Each row is followed by its class.
[  4  -3   5   4 -16   9  14  -7 -29 -23  -3  -1  16  31 -13  28  18  -5
 -42  -3  50  15 -23 -34  38 -19 -26  32  17 -13  -6   7  11 -44 -34 -10
 -22]  S
[-17   4  -3  -2   2  19   4   3  -7 -10 -29  29 -39  -1  12 -35  -6   2
  12   9 -26  -7  29  11  21 -31  10  20   2   4 -14   9   7  23 -14 -11
   6]  W
[ -5 -62  12  -7 -17 -20   3 -10  -6  -5   4 -16  32  -4   9  17   0  -4
  -3  -7 -25   9 -18   1 -13 -45 -31 -20 -14 -10  10 -14  -3 -25  18  25
 -17]  J
[-64  42  42  25 -41  27  -1 -43  -3 -59 -21  29  73  22  29   7 -15 -26
  -5  47   0  -5 -13   5  34 -56 -23  -1   5 -25   2  -6  38 -41 -45 -38
 -47]  M
[-10 -67   4 -17 -13  15  25   4 -33  23  45 -33  -1 -10  -2  10  31   7
  10  -7   6  -5 -40   3 -68 -69 -43 -51 -17  20 -14 -10   7  -6  30  26
 -18]  W
[-37  19  30  33 -36   6  -4 -37  32 -12  37  -1  36   7 -38  23   0 -11
  -7  12  30   6 -32 -12 -10   1 -53   0  -4  12 -23  10  -5 -32 -20 -18
  -7]  S
[  9  12  -1  13   2 -14   0   3   1 -11 -15  28  -4  11  -1  -7   7 -11
 -10  12  -1  -2  28 -13  51  18  25  32  11 -33 -16 -17  -2  -1 -22 -29
  -4]  B
[ 20 -62   8   5 -43 -21   3 -27 -18 -36   5 -16  16 -14 -21  22  -7   7
 -39   4 -11   3 -37 -26 -27 -38 -55 -20 -13  14  -4  -4  -3 -24  14  45
  -9]  K
[ -6 -34   0   4  17 -10   4  19  16  23  24  11 -12   2  11   1  14  -2
  40 -10  -2 -18  11  24  -2  13  42  -2  13  -8 -16 -39 -11  19 -18 -25
  -8]  U
[-53  39  17  28 -29  -8  -2 -12  36  27  41  12  17  -9 -31 -12   9 -15
  17  11   2   1 -26  -1 -23 -14 -38  -1   2  13 -17   9 -12  11  -7 -24
   4]  C
[ -6 -66  10 -14  -7 -10   4   5  -4  -2   8 -17  26 -13  14   2 -11   4
  22 -12 -27  -6 -19  44 -38 -40  -9 -38 -16  -3  33 -38   8  -7  36  30
 -19]  E
[-43  -3  17  17 -22 -18  -8 -29  24 -10   9  11  11 -15 -15   2  -3   5
  10   9 -22   2 -20   2 -27 -28 -27 -10   3  14   0   1  -3  -2  14  12
  10]  K
[  8  -1  -9   4   1  12  15   7 -22   5  -5  14 -14   3   5  -8  18  -4
   5   2  24  -6   9 -15  19 -15  10  23   9  -7  -8   3  -3  27 -21 -18
  -6]  M
[-61   8  40   9   1   8   0 -20  18 -20 -13  26  31  19  26  -5 -17  -6
  28  19 -26 -12  -8  28   3 -49 -15   5  -4 -34 -12 -38  16 -30  -8 -14
 -24]  W
[-10 -37  -3  13 -14 -21  -9 -14  29  25  23  -2   7  -2 -25  11   8   4
   3 -25   2   2 -27  10 -32  12 -15 -22  21   8  -7 -14  -9 -13  18  24
   1]  U
[ 52 -56 -17 -23  -6   0  18  22 -27  -7   0 -19 -18   0  -8   1   9  -2
 -31 -12  17  -4   1  -4  15   2   8  11  -5   2  11  -6   1   7  -9   5
 -14]  E
[-34 -44  32  24 -24  10 -13 -16  16  44  44 -10  -7 -17   5  14  23  -8
  48 -14  -8  -5 -18  48 -71 -17 -21 -42  13  46  -8 -39 -31  20   2   4
   2]  U
[ 59 -89 -35 -40  44 -43  22  32 -27 -32  -8 -10  -7  -5  27   0 -13  22
  -8  -9 -52 -14  14 -10  24 -12  53 -14 -29 -39   7 -21  36   0  17  24
 -26]  K
[ 33 -30 -28 -11   4 -42  11  18  11 -41 -32  36   6 -13 -10 -25 -30   7
   4  19 -43 -20  46 -18  50   3  35  21 -16 -52 -26  -4   5  11  -5  -9
 -12]  B
[-16 -17   5   4 -28  10   7  -5 -14 -13 -10  16  -9 -17  -4  -9 -11   9
  30   4 -17   1   8  12 -13 -60 -21   2  -2  24   0  11 -20  18   3   8
   9]  S
[ 17 -47 -28 -26 -16 -14  31  25 -31  -5   6 -20  20  13 -39  10  24  11
 -44 -21  55   1 -40 -32  -7 -28 -24  17  18 -18  13  15  10 -26  15  29
 -20]  E
[  91 -114  -19  -32   36   -6   34   41  -43  -20   23  -28  -21   -5
   34   29   25   -8  -15   -7  -19   -7    3  -17   12   12   45   -4
  -38  -32  -22  -40   24    4  -37   -4  -47]  Q
[  2 -23   9  29 -22 -19  -8 -26  46   7  35  11 -21 -20 -35   0   0  -3
  19  -8 -27   3 -18   0 -30  17 -19 -17  -4  13 -17   0 -15  18  12  12
  21]  Q
[-22  28  11  20   8  -4   4   0  33   4   1  42 -38  10 -14 -20   3  -4
  15  18  16 -17  18 -11  34  18  20  48  12 -22 -40 -21 -16  16 -31 -43
  14]  W
[ -94   -9   43    2  -11   20    3   -6  -16    6   -6    8   30  -10
   50  -14   -4   -6   67   10  -40  -23    9   67  -59 -113  -10  -30
    3    6   24  -25   19    2   19   15   -7]  N
[ 22 -63  -9 -24   6 -27  20  30 -39 -21 -30  13  -7   8  18  -2   3   3
  -2   0  -3  -3  11 -14  36 -45  17  27   5 -44   7 -16  -7  -7  -8   3
 -15]  J
[ 43 -33 -24  -9  -3 -28  19  10  -2 -28  -4   9   1   0 -28   1  -9   1
 -42   9   4 -18  10 -41  37  14  14  34   1 -31 -19  10  10 -13 -16  12
  -9]  N
[-11   8   7   6   8 -14  -9  -4 -11  -5 -43  33   7  24  17  -5   4  -2
  -6  -7  -6  10   8   5  44 -16  12  28  34 -45  17 -35   3 -29  10   6
  -2]  B
[ 16 -29   0  -9  24  -3   5   9 -41 -20 -52  24   4  34  49   6  -4   1
  -7 -16   1   2  -3  11  53 -36  23  21  24 -61  32 -46  22 -30   5  19
 -27]  M
[ 32 -22 -39 -23  23 -12  34  58 -39  31  24  -1 -40   9 -14 -21  37   3
 -10 -13  21  -6   1 -28  21  -7  35  28   4 -21 -11   8   4  34 -20 -22
  -9]  C
[ 31 -34 -10 -22  -3 -23  32  31 -33 -44 -33  16  26  27   8  14  -3   2
 -30  13  30 -14  -9 -15  50 -32  21  51  16 -61  11 -34   5 -30 -27  -3
 -37]  E
[ -7 -30 -10  -1  -9  -1   8  -3 -13  45  39 -29 -17  -7 -38   5  39   5
 -18 -29  26   1 -24 -12 -44  -9 -28 -12  15  29   3  24   5   4  24  34
  14]  N
[ 19 -15 -34 -17  36 -11   4  26 -10  45  34 -29 -21  14  -5 -17  26  -1
 -27 -44 -10  18 -18   0   4  23  23 -23  -3  -8  19  12  43   0  26  13
  -7]  C
[ 48 -36 -28  -4   1 -52  33  24 -11 -43 -17  34  14   1 -20   5 -12  12
 -14  22  26 -25   0 -49  50  -2  20  40   3 -74 -36 -17  -4   5 -24  -7
 -28]  M
[ 17 -34   8  28 -47 -46 -10 -18  22  -9 -15  38 -40 -16 -50  -6  -9  -1
 -16  10  27   9  -6 -36  11   4 -34  45  21  -6 -14  -2 -60   4  -5  10
  35]  J
[-19 -25   8   1 -24   5  10  -3  25  -7  31 -17  25 -18 -19  -3  -5  -7
  17  12  -2 -18 -11  14 -36 -13 -18 -19 -24  20  -8   2  -1  15  -7 -11
 -14]  E
[ 13 -57  10 -14 -18 -11   7   2 -28 -44 -45  15   9   0  31   1 -18  -9
  -7  17 -27   1  16   0  33 -55  -6  17  -8 -26   8 -14  -3 -18 -21   3
 -21]  J
[ 33 -41  -6 -13  17  -2  27  24 -49 -15 -11   1   7  19  30  19  20  -2
 -13   4  27 -12   1 -20  36 -23  26  22   3 -47  -7 -34  15  -4 -30 -14
 -42]  M
[ 38 -23   0  21 -20 -20  -2 -16 -10  -5 -15  20 -18   1  -8  16   1  -1
 -24  -4  22   7  -9 -17  24   0 -11  23  20 -18   0 -24 -19  -3   0  18
   1]  M
[  5 -16 -33  -7  -2 -18  16  21   7  36  34 -16 -18   9 -66 -12  32  13
 -21 -36  61   1 -31 -30 -11  26  -9  16  23   3   7  29  -4  12  23  11
  16]  E
[ -2  26   6  34 -18  -6 -23 -25  32  29   9  16 -35  -3 -40 -12  18 -11
 -10  -9  13  13  11  -9   9  47  -8  15  20  17 -12   3 -25  13   3 -11
  34]  B
[-40 -21  14 -14   1  -1   9  -6  -6 -50 -17  21  32 -18  44 -14 -29   1
  39  27 -64 -20  23  25  -3 -76   6 -11 -21  -7   2  -5  25   8  -6  -8
 -25]  K
[-49 -16  22   8 -34  17  -4 -16  30  10  24 -11  22 -30  -6 -20 -13  -4
  46   3 -37 -10   1  50 -59 -39 -32 -34 -22  46  13   5 -11  32  18  -1
   0]  E
[ 62 -58 -24 -24  30 -26  14  33  -7  -3  -1  -6 -28  11   6   4   1   1
 -22 -19  12  -9   8   4  38  35  47  20  -2 -37  14 -39   9   0  -2   0
 -14]  E
[ 20 -31  -6  -1   3 -30  23  23 -15   7   7  17 -30   7 -18   7  20   3
  -5   6  30 -21   0 -26  17  -7  25  45  25 -33 -15 -26 -18   5 -16   0
   5]  N
[ -4 -11 -18  -6  12 -33  18  21 -13  -4  -9  31 -37 -12  -6 -19   9  18
  23   5  -2 -14  11 -15   9 -28  28  34  20 -16  -9  -4 -17  40   1  -4
  19]  K
[  9 -30 -19 -27   7  -9  21  25 -41 -25 -19   1  37  24  37  -4  -6  -4
 -23   2 -44   5  -9   0  24 -72  -4   1  -9 -45  16   1  39 -28  -5  13
 -49]  C
[ -6 -52   0 -18   6  30  10  -5 -41  16  45 -59  30  11   6  29  31   2
 -19 -38   6  20 -34   8 -37 -33 -37 -53 -20  24  15  13  39 -30  21  24
 -32]  S
[  2 -15 -13   9  -3 -22  -5  -1  19   9   6  12  -8 -18 -24 -29  -2   4
  18  -6 -27  -3  19   0  -4  10   6 -13  -6  -1 -10   6  -4  22  24   6
  13]  B
[-12 -23 -12   0 -13 -12  21   8  -3   8  11  16 -16  -7 -37 -19  11  17
  11   3   9 -11 -14 -22 -18 -36 -22   9   3  -6 -29   7 -14  16  13  10
   9]  W
[-24   7   8   8   9  -2   1  -4  56 -24  15  14  29   1  11  -9 -19 -22
  30  26 -34 -30  36  11  25  18  38   4 -20 -10 -46   2  20  10 -60 -62
 -34]  U
[ 22 -22  -1  -2 -21   0   0  -9 -14 -33 -30   9 -10   5   7  -3  -8 -19
 -41  10  -8  14  25 -26  53 -11 -15  34  -2  -2  -4  28   0 -11 -34 -13
  -9]  J
[  2  -3  18  18  -6  10   2 -12  22   0  17  12 -31   1   1  -6   4 -13
   0  23  -8 -12  17  -6  18  16   3  15 -17   6 -40 -23  -8  11 -36 -39
  -4]  W
[-44   1  36  18 -13 -28   3 -21  27 -38   8  20  45  -1   6  23 -13  -3
  20  35 -19 -17 -20  -2  -2 -35 -15   6  -2 -25 -18 -31  -3 -21 -15 -13
 -19]  K
[ 20 -42 -16 -14  -2  -4  17  22 -32   2   1 -11 -24   3  -9  -5  26  -8
 -30  -7  25   8   8 -33  21  -4   1  26  -1  -3  -9  23  -3   9 -22 -13
  -5]  J
[ 26 -43  15  20 -45 -34   6 -13  15 -10  12  12 -16 -13 -32  17   4 -13
 -18  24  24  -1  -7 -38   9  -2 -34  30  -1  -2 -30 -13 -52  -2 -26 -13
   8]  J
[ -8 -35  23  16 -33  22  -5 -24 -25  22   8 -10 -10 -28  22   3  12  -3
  33  -6 -16   3  -7  32 -51 -56 -37 -38  -4  45  11 -16 -20  36  16  22
   0]  M
[ 28  -1 -44 -34  35 -12  32  59 -40  -4 -14   9 -10  14  27 -28   5   4
  -7   3 -24  -7  27  -8  51 -14  53  27  -4 -41  -4  14  29  28 -26 -23
 -28]  C
[ 31  -1 -49  -3  30 -62   3  15  28 -23 -29  45 -43   9 -36 -21 -14  23
 -27  -8   9   2  -1 -57  58  38  43  55  33 -50   1  15   2  -8  22  18
  31]  K
[ 11 -28 -11 -18  29 -14  13  26 -21   5  -7   1 -20  16  23  -8  17  -6
  -5  -9   9   1  20 -10  39  -4  34  28   4 -34   2  -3   7   4 -15 -20
  -7]  J
[ 28  -5  -7   2   5 -12   5  13  -7  14  13   1 -20  12   6  -1  12 -15
 -27  -4  -4   8  -6  -9  32  12   9  14  -1 -14  -3 -17   7  -3 -21 -16
 -13]  C
[ -3 -15 -38 -19   8 -33  24  32  -7   1 -15  18  -9   2 -36 -29   9  13
   0 -12  18  -3   6 -39  26 -22  10  39  15 -30  -6  46  -5  14   7   4
  14]  J
[ 58 -39 -30 -21  23 -48  30  27 -12 -54 -49  46   4   8  29  -3 -35  20
  28  36   8 -42  20 -28  54 -18  63  39  -8 -92 -24 -46   1  11 -31 -13
 -25]  M
[ 36 -62 -25 -21  13 -26  22  35 -23  11   5   2 -38  -7  -8 -11  21   7
   2  -9  15  -7  19 -26  16  -5  32  27  -2 -18  -8  -1 -20  28 -10  -8
   4]  J
[ 55 -61 -37 -21  32 -19  25  27 -34   0  10 -15   6  15   3  13  18  12
 -26 -23  18  -7 -15 -23  22   8  28  -5  -3 -48   2 -17  27  -8  11  20
 -31]  M
[ -9 -17  13   8  13   0 -12  -3   9   3  -8  12   1  26  26  14   7 -13
  -3 -13   1   5   0  24  26  14  22   9  29 -18   2 -33  12 -28 -24 -12
 -21]  U
[-36  17  12  10 -36 -15  12  -9  22 -17  -1  12  45  11 -29   7  -3  -3
  -6  15  29  -9 -30  -7   4 -24 -32  23  19 -16   1  -1  -9 -19  -9  -7
 -11]  E
[-30 -29  26  -5  -2  21  12   5 -43  28  20 -21  -3  11  10  20  44  -9
  -1 -14  28  -3 -16   9 -26 -45  -6   5  17   5  11 -21  11 -12  -8   9
 -12]  N
[  9  38 -27  25   4 -30 -11   4  60  29  37  19 -41  -6 -51 -37  -5  -7
 -15  -3  -5   2  11 -22  26  79  14  15  -3   2 -24  32  -1  34  -9 -31
  28]  C
[-32   6  10   7   6  -2   6  -2 -11  -4   2  12 -16   7   6   0  23   0
   4   2   8  -1  -9  -7   9 -23  11  22  21   0   1  -7   4   5 -14 -12
   4]  K
[-19  57 -22  18 -20  -9  -6  -7  29  -3  -9  34 -13   8 -41 -42 -13 -11
 -28   5  -7  15   1 -27  38   6 -19  35  15  -1  -5  62   9   7 -13 -14
  16]  C
[ 21  -2 -15   5  -3  -1  15   1  24 -15  28   6 -15  -4 -38 -13   9 -11
  -9   4  -1  -4   7 -37  21  33   8  13 -10   0 -36  45  14  19 -32 -28
  -2]  Q
[-28 -19  20   9 -16  27   9  -4 -23   6   8   2 -19  -6  12  -7  26  -9
  32  -9 -19   8  -8  18 -33 -55 -20  -5   6  22  -1   8  -4  28  -9   1
   1]  Q
[ -1 -19  -2 -15  32  25  17  19 -27  12  34 -24  -3  16  16  10  27  -3
   9 -15  17  -2   4   6  12   0  26  -6 -15   0  -5  -7  26   2 -21 -31
 -21]  S
[  1  26 -14  18   2 -39   2   9  38  24  32  13 -10   7 -41 -16   6  -6
 -16  -1   4   1 -16 -20  18  33   3  16   7 -21 -18   6  -1   5  -3 -18
   7]  C
[ -2 -10   3  19 -12 -14   7 -10  29   2  31   7  -4  -3 -39   5  16  -4
   3  -7   4  -1 -27 -20 -16  12 -13   4   4  -6 -24   8  -4   3  -5   2
   8]  Q
